Group, then class
[ 12   7   6  -3  13   5  24   4   7  -7   7 -11  10  -4  -7  -3  -2   0
   3   5   4   6  -6  -5   6 -10  12  -4  -6   0   6   1 -12  34   1   1
   4   8  12   5   5  19   0   2   0   1 -28  -6  -3  18  -1   2   5   3
   8   1 -12  11  41  44   3   6  15  -4 -11   4   2  -5] : [50]:[20]
[  3   2 -10  -9  15 -13   2  -2  14 -17   6   1  28 -28   2 -22  -1   5
  14  -9   4   5  -1 -16   3 -29 -11  -7  -1  -5   5  -7  -9   4   8  -1
  -2  11  18   1   6   6   3   1   4  -7 -54   5  -7  23   4   0  -6   9
   7   5 -14 -28  25  54  35  14   7  -5  -7  -2  -2  18] : [50]:[21]
[  5  -7 -16   5 -16   1  10   4  -7   6   4   4 -10  31  -2 -17  -3  -5
  10  15  14   1  -8   1  -8  22 -11   3   4 -16 -18 -12  -3  -3 -17   9
  -6   6   9   2 -21 -15  -6  -4  -5   8   2 -23  12   1 -23   2  21 -11
 -13   5  16   3 -54  19 -21  -1 -14  -7  -8   7  15 -21] : [59]:[17]
[  8  -2   0  -9  10 -12   2   2   9  -4  -2  -3   0 -22   6 -27   0   1
   3   4  10   2   6  -2   3   1   1  -9   6  -3  11   5  -7  -1   8  -5
   5  10  15  -1   7   5   2  -5   2   9 -32   0  -5  21   1  -2   0   0
  15  -7  -2  -9  53  30   2  -1   2  -2   7  -2  -2  -4] : [50]:[21]
[  3   3   3  -9  19  -1 -15 -18   6 -14   3 -15  11 -23  11  -4   1   4
   2  -6  -1   0   3 -14   5 -10  14  -1   0   4   3  -8  -4   6 -12  -5
   6   9  17   7  14  15  -8   3   1   3 -43   7  -6  11  12   5 -14   3
  12  -3 -14  -6  46  -8  23   9   4   0   8  -4   0   9] : [50]:[21]
[  4  -5  12   0  27   2   5  -1  -2   0  -6  -2  14   9   0  -1  -8  -1
   7   6   1  13  -6  -5   6  -8   0  11   2  -8 -15  -8  -7  -3   2   6
   2   0  12  -1 -25  11  -5   2  -2  -4 -10  -7  10  -5  -2  -2  -2 -14
   2   6   2 -13 -17  30  14  -4   4   2 -19  10   7  -9] : [59]:[24]
[ -1  -3  -3  -5   9  15  -1   1  -1  -3   1  -1  -2  -9  -1 -17  -5   4
  11   2  10  -7  -6  -5  -5  -4  -9   3  -6 -17  -7  -6 -11  -3  -1  -2
  -2   8   3   1 -14   1  -8   3  -4  -1   1  -5   5   0  -1  -4  -2  -6
   2   6 -11 -12 -19  22  17   5  -7  -8  -1   1   3   6] : [59]:[17]
[  4   2  -5  -6  -5  -6  -9  -2   8 -11   1 -10  -1 -27   4 -21  -5   4
  14 -15  -6  -3   9  -9  -2  -1  -2  -1   4   6  -1   0  -1  32 -17  -4
  10   9  24  -1  17  10   2   3   1   2 -39   4  -3  13  -2   4 -10  -1
  10   1 -13   4  48  17   2   6   3  -4   0  -6  -4   4] : [50]:[21]
[ -2  -5 -17   2  -5  30   4   5   4 -12   0   0   1  15   2 -27  -1   1
  17   3   3   7 -21  -1  -9  12 -10  -2 -17 -20 -11  -8  -6   5   5   9
   9  10  -6   7 -13   3 -12   9   1 -10  13 -10   3  -5  -4  -2  25   0
  -9  10   7  -3 -31  54  12   2  -4   8 -14  13   3 -16] : [59]:[24]
[ -2 -10   3  -2   6  11  -3  -2  -1  -8   0   4   5  -3   0   7  -7  -2
   0   4   9  -2   1   0  -5   5 -10   6  -1 -18  -3 -12   0 -16  12   3
   1  -6   3   9  -5  -8  -3   7   4   1   1  -9  -1  -9   5  -1   6   6
  -7   4  -3  -6 -31  54   0   5  -3   5 -10   0   4  54] : [59]:[17]
[  9  -4  -3   0   4  18   3   3  -1  -9   1   2   6   6  -4 -21  -3  -2
   5   3   1   1  -7   4 -10  -2  -1  -1   6 -13 -23 -13  -4  -5   1   4
   1   5  15   0 -12   9 -17  -1  -8   4  14 -10   3 -12   7  -2   1   0
 -11   0   5 -12 -32  46   8  16  -3   3 -19  10  -7  -5] : [59]:[24]
[  9   7  10  14  -8  -3   2   5  -5  11  -4  -4 -10  18  10 -10   2  -4
   8  23  10   4 -14   3  -2  20   6   9   5 -10 -14  -7  -6 -23 -10   2
   7  -8  -5   1 -12  -8  -1  -3   2   3   5 -18  12   2   5  -1  12  -3
   6  -4   4  -3 -13  10 -16  -7  -7   1   7  10  -4 -12] : [59]:[19]
[  1  -2   0  -7  15   7   4   3   4 -16  -4  -6   6 -20   6  -5   2   1
   8  -4  -6  -6   5 -19   3  -5  -1  -4  -4  -5  -5  -4  -8  28  -9 -13
   9  -2  13   3   7   5   1  -7   2  -1 -37  -1   0  18   3  -1   1  -6
   4  -1   3  -8  34  11  13  10   1  -3   8   1  -2   4] : [50]:[20]
[  1  -5  -3   3  14  15  24  -2  -3  -7   6 -11   0 -17   5 -24   3  11
  10   5  20  -1  -3  -5   1   1  -3  -3 -15  -1  24  -4 -12   4   1  -2
   7   6   2   1  15  -6   0   9  -2   0 -16   0  -3  23  -1  -4   6  11
   8   7  -2 -14  54  53  21 -12   1  -3   5   8  -1   6] : [50]:[20]
[ 10 -27  -5  -4  10  20   7   4   1  -4 -16   6   4   9  20 -24  -5   1
  12   7   2   2 -15  -2  -8   6 -19   2  -8 -48 -25 -10  -7 -14   5   3
   5   4   2   3 -25   9  -8   3  -8  -3  10  -6   4   2  -6   0   8   0
   1   9  -1 -17 -33  53  24  -2   0   2  -7   7   8  -8] : [59]:[17]
[  3   7  -3   3   4 -13   3  -4  -2  -5  -6  -9  -2  -6  -8 -18  -1   1
  19   6   3   0   2  -4  -4   2  -3   0  -4   4  19   6  -4  21 -24  -9
   7  12  11  39   5  -9  -1  -2  11   1  -4   0   2  19  -6   8   4   2
   4   2   4  -3  46   8  -3  -4   0  -2   4   4   1   9] : [50]:[21]
[  1  -3  10  -3   6  -8  10   1 -14  10  -4  11   3   3  -6  -3 -16  -4
  -5  10  12   4 -10   5   9  -1 -10   5   6 -13   5  -4  -1 -18   6   3
  -2   4   0   3  -6  -3  -2   7   0  -3  -1 -14   9   6  -2   4  -2  -3
   2   7   7  -6 -41  13   0  -3   5   1 -16   4   2  -4] : [59]:[17]
[  2   4 -12  -2   1 -16  -1   1   6  -9  -4  -7   4  -8   2 -16  -2   2
  10  -2  -3   4   3  -1  -5  -2   6  -2   0   5   7   3  -4   7  -2  -7
   5  -2   9  -2   9   9   1  -4  -5  -1 -31   5  -6   2  -3   4  -5   6
   3   2 -13  -5  32  48   3   5 -10   1  -1   8  -6   4] : [50]:[21]
[  5  -4  -7   0  -5  -8  -8   7   6   5  -7   7   9   1   5 -25  -7   0
  11   3  12   2 -14   2  -2  -3  -8  -3  -3  -5 -18  -2   2 -29  28   3
  -2   4   4   7 -20   6   0  -6   7 -18  -8  -9   3  -5  -6   0  -8   3
   3  10   6 -11 -26  54   9  11  -1   3  -9  -2   0  -5] : [59]:[19]
[  2  -8  -1  -2   4   5  -4   4  -1   5   0   8   2   8  -2 -17   2  -2
   8   8   2  11 -14  -1  -2  -4 -13   1  -1 -20  -7 -13   3 -21   9  -3
  -2   6   8   5 -24   9  -3   2   0  -3   3   4   2  -5   5   7   2  -2
   6  13   3 -18 -14  54  24 -21  -3   2 -12   1  -2  -3] : [59]:[17]
[ -3 -11  -6  -1   2  -2 -14  -2   7  -5   4   5   9   3   2 -18 -12   0
  18  -3  14   5 -12  -1 -11  -2 -10  -1 -13 -17  -6   2 -13 -25   7   2
   6 -11   6   2 -10   3   1  12   4   0   2  -9   0  20   5   3   8  -8
  13   7  12  -3  -9  54 -10   2  -2   0  -7  -1   0 -21] : [59]:[19]
[ -4 -12 -16  -4   3  19   0   2 -14   4  -5  -2   2  28  -1 -33 -10  -8
  22  -3   1   5  -5  -2  -3  21 -18   4  -8 -25 -21 -12  -4  15 -14  -6
   6   9   1   3 -22  -6   7  17   2  11 -12 -12   5   9   3   7   9  -1
  -8   4  10 -16 -34  31   2   4  -6   1   8   5   1 -13] : [59]:[17]
[  9  -6  -6  -3  25  -7  11  -2   2 -18   3  -9   9 -22   2 -13   0   6
   7   8  26   6   4  -4   3  -9   9  -2  -1  -3  13  -4 -14  14 -10  -5
   8  10  17  -6  19  14  -9  -7   4  -4 -29   5   9  12  -1  -6   8  -2
   5  -1 -19  -2  54  39  19   2  14 -14   0   1  -3   2] : [50]:[18]
[  0   1  17  -2   6  -2   3   6  -7   0 -18  -1  15   1  -7  -4  -4   4
   1  10   7   5  -8  -1   3  -3   1   4   9  -8 -15  -1   0 -25  15   4
   0   0   5  -7  -4  -2  -2   3  -3 -10   9  -9  -6  -5   0  -4   4  -3
   9   0  -1   0 -21  20   5  -1  -3   3 -16   5   0  -8] : [59]:[17]
[  2  -6 -20  -5   0   9  -4   4   6  -4  -6  11   6   5   0 -22   1  -7
  11  28  -2  -7  -7  -1  -6  -7 -17  -3   2 -13 -16 -13   1  -3   2   8
  -2   0   9   6 -23   5  -7   6  -2  -3 -17 -11   3  -2  -2   3   0  15
   5  54   4 -16 -40  50  30   5   0   3  -7   2   4   6] : [59]:[17]
[  4   3   3  -1   9  -2  -1  -9   4 -15   7  -4   0 -13   1 -10  -3   1
   4   2   6   0  12  -1   1   0  -4   7 -19   6  17   0   3  29 -10  -3
   8  16  -1  -2  25   4   3   5  -6  -4 -14   5  -2  20   5   3   8 -13
   4  -3 -14   5  44  28  -1   4  -1  -3   1   5  -4   8] : [50]:[20]
[  8 -12 -21  -3  -9  18 -16  14   4   2 -14   5   3  13 -10 -54  -7  -4
  27   0   8  -3 -11 -16  -8  23 -17   0  -6 -43 -19   3  -3  -5  -6  -3
   8   8   0   5 -14  -4  -7  12  -9   2  -9  -7   7  23  -3   1  13  -5
   5  18   5 -13 -37  54   0   1  -9   5   0   5   3 -22] : [59]:[19]
[  1   0  11  -3  17   2   8   0  -2  -7   1 -15  -5 -14  -1 -24 -15   3
   1  12  -4   1   1   8   7  12  14   9   4   8  -2   3 -16  41 -21  -8
   7  16  11  -1  11  -6  -4  -7  -4  -3 -24  -5   3  32   1   5  -3  10
   8  -2   4  -8  54  38  -2   5  -2  -4  11   7  -4  -3] : [50]:[18]
[  2  -7 -15  -2  -3   3  -4   5   9  -1  -2   5   2   8  -3 -35 -11 -19
  16   8   5  -5 -14  -4 -15   2  -9   1   2  -7 -36  -4  -3 -34   7   2
   8  -2   2  -1 -15  15 -17  12  -3   4 -22 -11   4   4  -1   6  17   7
   1   4   2  -9 -48  54 -10   7  -7   9  -8   4   2 -17] : [59]:[19]
[  6  -5  -6  -5  17  -3  -4  -5   6 -10  -4  -9  11 -17   2  -3  -3   6
   9 -11   2   2  -2  -4  -1  -5  -2  -6  -5   9  12  -6  -8  -3  -2 -14
   4   5  12 -10   4   6  -7   1  10  -2 -18   0   3  13   1  11  -8   5
   7   1  -5  -7  47  54  22   0   1  -1 -12   4  -6  13] : [50]:[21]
[ -3  -3  -1  -4  27  -7   5  -2   2 -19  -1   0  10 -32   3   3  17   5
  -2  -4  -1  12   2 -10   2 -10   0 -13   0   8  22 -14   1  -4   0 -15
   3   5  13   3  11  -5  -1   1   1  -9 -11   9   2  11   1  -2 -12   7
  -8  -1 -15 -15  35  22  22   6   4  -2 -11  -5  -1  22] : [50]:[21]
[  1 -10   1   0 -18  14  -7  -3   2   3  -3  -1 -21   9  -4 -41 -12  13
  21  11  12  10 -11  -3   5  11 -16   2  -8 -20 -13   0  -7  -7  11   7
   8   3  -2   4 -15   6  -2   6   1  -2   6 -10   0  17   0   4  12  -9
   3   8   7  -5 -21  54 -10   0  -9  -5   5  11   4 -17] : [59]:[19]
[  6   0   9  -9  23   7   5  -3  -5 -13   3 -16  -1 -15   5  10  -2   2
   3  -4  -4  -8   8   2   8   1   1   0  -3   1   5 -11 -16   8 -15  -6
  10  12  13  -7   9   3   3  -8  -1   0 -23   5   3   2   1   6  -9  -8
   1  -7   1  -8  14 -23  10  -5   7  -5  -6   1  -1   6] : [50]:[20]
[  2   8   6  -1   9  -6  11  -1  -6  -5   1 -11   2 -11   5  11   1   7
   5 -11   0   0   2  -4   1   4  -1  -8  -3  -1  18  -5  -8  27 -13  -4
   8  11   9   0  12   0  -7 -12   1   1 -23   2   0  22   2  -8  -5  -7
   7   2  -4 -13  45  14  19   2   4  -6   4   6   1   8] : [50]:[20]
[ 13  -5  -9 -12  14  13   1  -2   3 -11   3  -5   1 -11  -1 -22  -8  -1
  11  -3   2   2 -13  -2  -3  11  -6   0  -4   1   1   1  -2  38  -1  -4
   9   9   0   1  10  -9   2 -36   0  -9 -32   3  -9   1   2   6  -5  12
  16  -4  -4   0  54  43   8   3   2  -4   6   5   3   2] : [50]:[21]
[  5  -9  -3   2   0  -6   0  -2   5   0  -3   8   9   2   0 -15  -2  -3
  12  -2  15   0  -6  10   4   0 -20  -7   9 -23  -5 -10   0 -11  -2  -6
   0   8   8  -1 -12   1   2   7  -1   0 -15 -16   0   7   4   4   5  -2
   2  15   1 -12 -48  49  -6  13  -4  -2 -11   8   6  -4] : [59]:[17]
[  4  -3  -5   2   0  12   2   2  12  -7   1  12  13   4  -4 -18  -1   7
  12  -2   4   7  -9  -1 -11   0 -19   1 -14 -24 -14 -11  -7  -6  11   9
  12   4   4   7 -21   0   0   5  -4  -8   1  -6  -1   2  -7  -4   8  -3
  -4   9   2 -16 -23  54   7   1  -1  12 -12   4   2 -15] : [59]:[24]
[  2  -1  -8   0   7   1   4  -1   6 -10   0 -13  -4  -9   4 -15   0   4
  14   4   4   4  10  -3 -13  14  -3   1 -14 -12  -2 -10 -10  14 -24  -9
   8  15  14  -5  -1  -5  -7  -2  -4  -1  -3  -7   2  15  -2   7   5  -5
   0   1   3  -4  24  34  -8  -3  -6   1   2   5  -5  -4] : [50]:[18]
[ 11   1  -4   0  18   7  -1   1   4 -24  13 -10  12 -19  11 -27   2   4
  20   3   8   5   2  -2 -10   5 -16  -6  -4  -3  -4  -8 -12  24 -14  -2
  10  16  18  -2   6  12   5   2   4  -2 -40   2  -1  29   3  -8  12   3
   7   1  -2 -11  51  31  16  11   4  -4   2   2   2  -3] : [50]:[18]
[ -6  -7   2  16   2  -4   7   3   1  -2  -8   3  13  -3  -1 -11   3 -11
   7   6  11   9 -10   2   2   5  -8   2   0 -10   6  -5   2  -9  10  -6
  -2  -2  12   2 -18   3  -1   3  -3  -1  -2   1   3   5   5 -10   0   3
   7   5  12 -20   2  26  31   5  -1  19  11   3   3 -10] : [59]:[17]
[ -5  -5  -2   3  -4   0  -3  -9  -3   5  -5   7   5  12  -2   5   5   0
   5   0   5   4   1   6 -12   1  -6  -1   2 -18   2  -4   5 -20  -6  -7
  -3  -9  -1   1 -24  -2   3  -1   0   0  22  -7   3 -10  -3   4  -4 -10
   1   3   3  -1 -28   1   0   9  -2   1 -10   7   2  -4] : [59]:[17]
[  6  -8 -13  -8  16   4   4  -2   5  -8   4 -13  10 -19   3 -13  -7   4
  11   3   0   5  -2  -4   3 -12   7  -2  -9  -2   7   3  -9  38  -2  -3
  13   8  16   3   5 -10   6  -2  -5  -4 -54  -4  -3  26   0  -5 -14 -11
   3  -5  -1 -13  54  50   8   0   4 -10   5   6  -4  -8] : [50]:[20]
[  1   2  -4  -3  16  -2   7  -7  11  18   4 -13   7 -14   8 -13  -1   3
   9  -3  -2  -1  10  -9   3   1   6  -2  -5   4  16  -6  -7  20 -12  -6
   2  14   6  -5  11   8   0   3   0  -8 -21   9   0  19   0   4  -5  -3
   3   6  -1  -6  53  37  23  -1   0 -12 -17   9  -1   8] : [50]:[21]
[  5  -8  -9  -2  12   2  -8   3   4  -4  -5   4   6  -9  -8   2   5  -8
   2  -2  10  -3  -4  -9   2  -1 -19  -1   5 -19   0 -13   1 -36   1  -6
   4   3   9  -2  -5   7  -5   7  10   2  -2  -1   6   4   3  -2  -7  -7
  10  15   2 -13 -21   5  23   3   0  -4  -6 -10   1   3] : [59]:[17]
[  7   4   9  -5   8  10   4 -16   2  -9  -1  -7   7 -17   2 -10 -14   4
   5   1   0   2   5  -4   8  -4   9   2   2  -1   4   4 -10  21   6  -1
  16  14   8   7  18   4   7  -1   5  -9 -24   3  -1  20   0  -4   1   7
  12 -15  -6  -5  54  31  11   4   4  -4  -9  -1  -1   2] : [50]:[20]
[  0   7  -6   6  -1  -4  -8  -2  10   2  -1   0  10   9  -2 -10 -11  -6
  11   1   5   2 -18  -4  -4   2 -11  -3   6   1  -3  -6  -3  -9   3   2
  -4  -2   9   6 -14   7  -5  10  -6  -1 -18  -7   2   3 -14   3  11 -15
   1  11   1  -9 -31  50  14   6 -13  -5 -14   5   9   0] : [59]:[17]
[ -1   0  -2  -7  14  18   1  -3   8 -19   5 -12   2 -16   6 -23 -46   1
   6   6  -5   2   0  -5  -8  21   4  -1  -3  -6   1 -12  -8  30  -4  -2
  12  13  11   2  11  10  -5  -2   2  -4 -14   0  12  18   2   1   6   3
   6  -1  -3  -6  45  54   5  14   1   0   0   0  -5   1] : [50]:[18]
[  5   2  16  -2  21   2  31  -4  -9 -20   7 -17   7 -27  11  -2   3  18
   2   4   3  -3   4   1  16  -1  11  -3  -3   4  -2  -6 -13  26 -11   2
  11   9  16  -4  10  -2   2  -2   0  -5 -53  -2  -1  11   5  -2  -3  -2
   4   8 -12 -14  48   0  23   3   3  -7  -1   5   3   0] : [50]:[20]
[  3  -1  -4  -2  11  -5  -5  -4   3 -15  21  -5   1 -13   5  -9  -4  12
   7   3   1  -3  -7  -2  12  -1  -7   2 -15  -1   2   0  -9  13 -15  -4
   2   7   9   4  20  16  -1   5   4  -3 -40   0   7  10  -5  -2   1  -8
   2   0  -8 -13  41  46   9   4  -5  -1  -1  21  -3  -7] : [50]:[20]
[  2  -9 -13   2   2  10   2   2   5   3  -4   7   4   7  -5 -18   0   0
   9  -6   5   5  -6   4  -3   8 -24   2   3 -30 -12  -7   6   5  -4  -4
  -2   5   4   2 -21  -4   0   7  -2 -13  -2  -5 -13  -3   0   2   5   2
  -8   5  11  -9 -47  21  12   2  -6  -6  -6   3   8   0] : [59]:[17]
[  4  -3  -4   2  10  14   8  -3 -24  -3   4   2  10   6  -6  -8  24  -1
   2  -5   5   5  -8   3   1  -5 -15   1  -5 -17 -25 -15  32   5   3   5
   1  -1  -3  -3 -20  -1  -5   5   3  -2   2  -5   3   0   9   4   8  -2
  -2   6   6 -10 -40  21  17  11   0   6 -12   4   4  -1] : [59]:[17]
[  1  -1  -5   0   1  14  -6   3   9  -5  -8  -1 -37  11  -8 -37 -12   5
  14  -6  -2   5  -6  -2  -4   2 -15   3  -5 -23 -16  -7  -2 -12   8   3
   8   7   8   4 -18  11  -2  10   2   0  -7  -7   1   0  -7   0   3  -3
   2   9   2 -14 -37  54   0   5  -6   0 -17   7  -1  -7] : [59]:[24]
[  6  -3 -10  -5  21   9   8   0  -7 -11   4  -9   1  -5   4 -25  -1   1
  10   0   1   1   4  -9  -5   0   5   2  -6 -10  -4  -7 -11  20 -14 -12
  14  13  18   4   8   9   2   3  -3   2 -52  -2   3  23   4   5   3   3
  -3   3  -9 -12  22  54  11  10   1  -6   9  10  -5   1] : [50]:[18]

Group and class of each row
[  7   5 -14   0 -11   3  21  -3 -44  10  -7 -14 -18  -2 -20   2   7   4
 -18  -7  10 -12  -5  10  19  -5   8  19  -7 -12 -13  15 -11  -8 -12   1
 -19 -14 -22 -10 -13  -7 -19 -15  -3  -2 -13   4   3 -10 -15  24  -6 -16
  -5  17 -35  -8   3   7   0  -8 -16 -11   1  -7  46   7] : Jl:fr
[ -4  -3   4  -4   7  -3  -4   4 -16   1 -14  -1  15   4  -1   1  -5   1
  -2   4   1 -24  -6   4   5 -18   4   3   2  -9   7  -7  12  -9   4  -2
  -8  -5  -4  -8  10  -1  -5  -5  -2  -1  -1   6   6   3 -21  17   7   8
   2   4  -5  -1  11 -15   0   1   7   1  -1  -3   7   8] : nh:Zb
[  8  15  -2   0  -1   6  15   1 -10  -4   8  13  -8  -8  -2 -16  -2  -2
   1   3   9 -13   4  -5 -15   4   2 -14  -7 -10  22   2   1   8  -7  -1
  -7  -3  -3  -5 -12  -4  10  -5   1  16  -4  -6   4  -1 -22  21   9  12
   7 -13  -3  -4  -1 -38   8  10   2  17  -1   6   6  -1] : cl:tr
[  0   9   0   7 -10  -4  10   3  -4  -8   6   8 -16   2  -1  -3  -1  -1
   8   6  -1 -28   7  -2   4   8   3  -5   6   2  12  15   6  -4  10  -2
   3  -6  -5  -6 -10   0   9   1  -5  10   3  -8   3  -2  -9  23   5  12
   5 -12   1  -7  19  -8  -5  12   3  19   5   7   2  -1] : bb:Jd
[ -2  -2  12  -4   4  -8  -9   1  -7  -9 -15   2  38   1  16   7  -2   2
  22  12 -10 -33 -10   3   9  -2  15 -15   9  -2  15  -7  26  -5  11  -5
 -12  -2  10 -10  19  -7   8  -8  -1  15   7   1   1   9 -19  19  12  28
   9  -3  17   5  19 -29  -1   6  26  22  -9  -2 -16   7] : nh:Jf
[  4  12  -2   1  -1   1  11  -6  -7  -6   1   6 -15  -4  -7  -8   0  -3
   2   4   7 -13   7   1  -7   6   0  -8  -1  -9   8  13  -4   9 -14  -5
  -9  -5  -7  -6 -14  -3   6  -1  -4  10  -1 -10   3  -4 -12  19   6  12
  10 -23  -5 -10   2 -24   6   9  -9  10   7   8  12   1] : cl:tr
[  1   3   3   1 -15 -10  11 -11  -5  -7   5   2  -5   0  -1   1  -5  -7
  14  12  -9 -37   3  -1  17  10   6  -4   9   6  16   9   9 -15  19   8
   2  -6  -2  -7  -3  -2   8  -5  -8  12  11  -5   1   2  -9  23  -1  15
   5 -12   5   4  28 -10 -12   9   8  22  -1   3   1   2] : bb:Jd
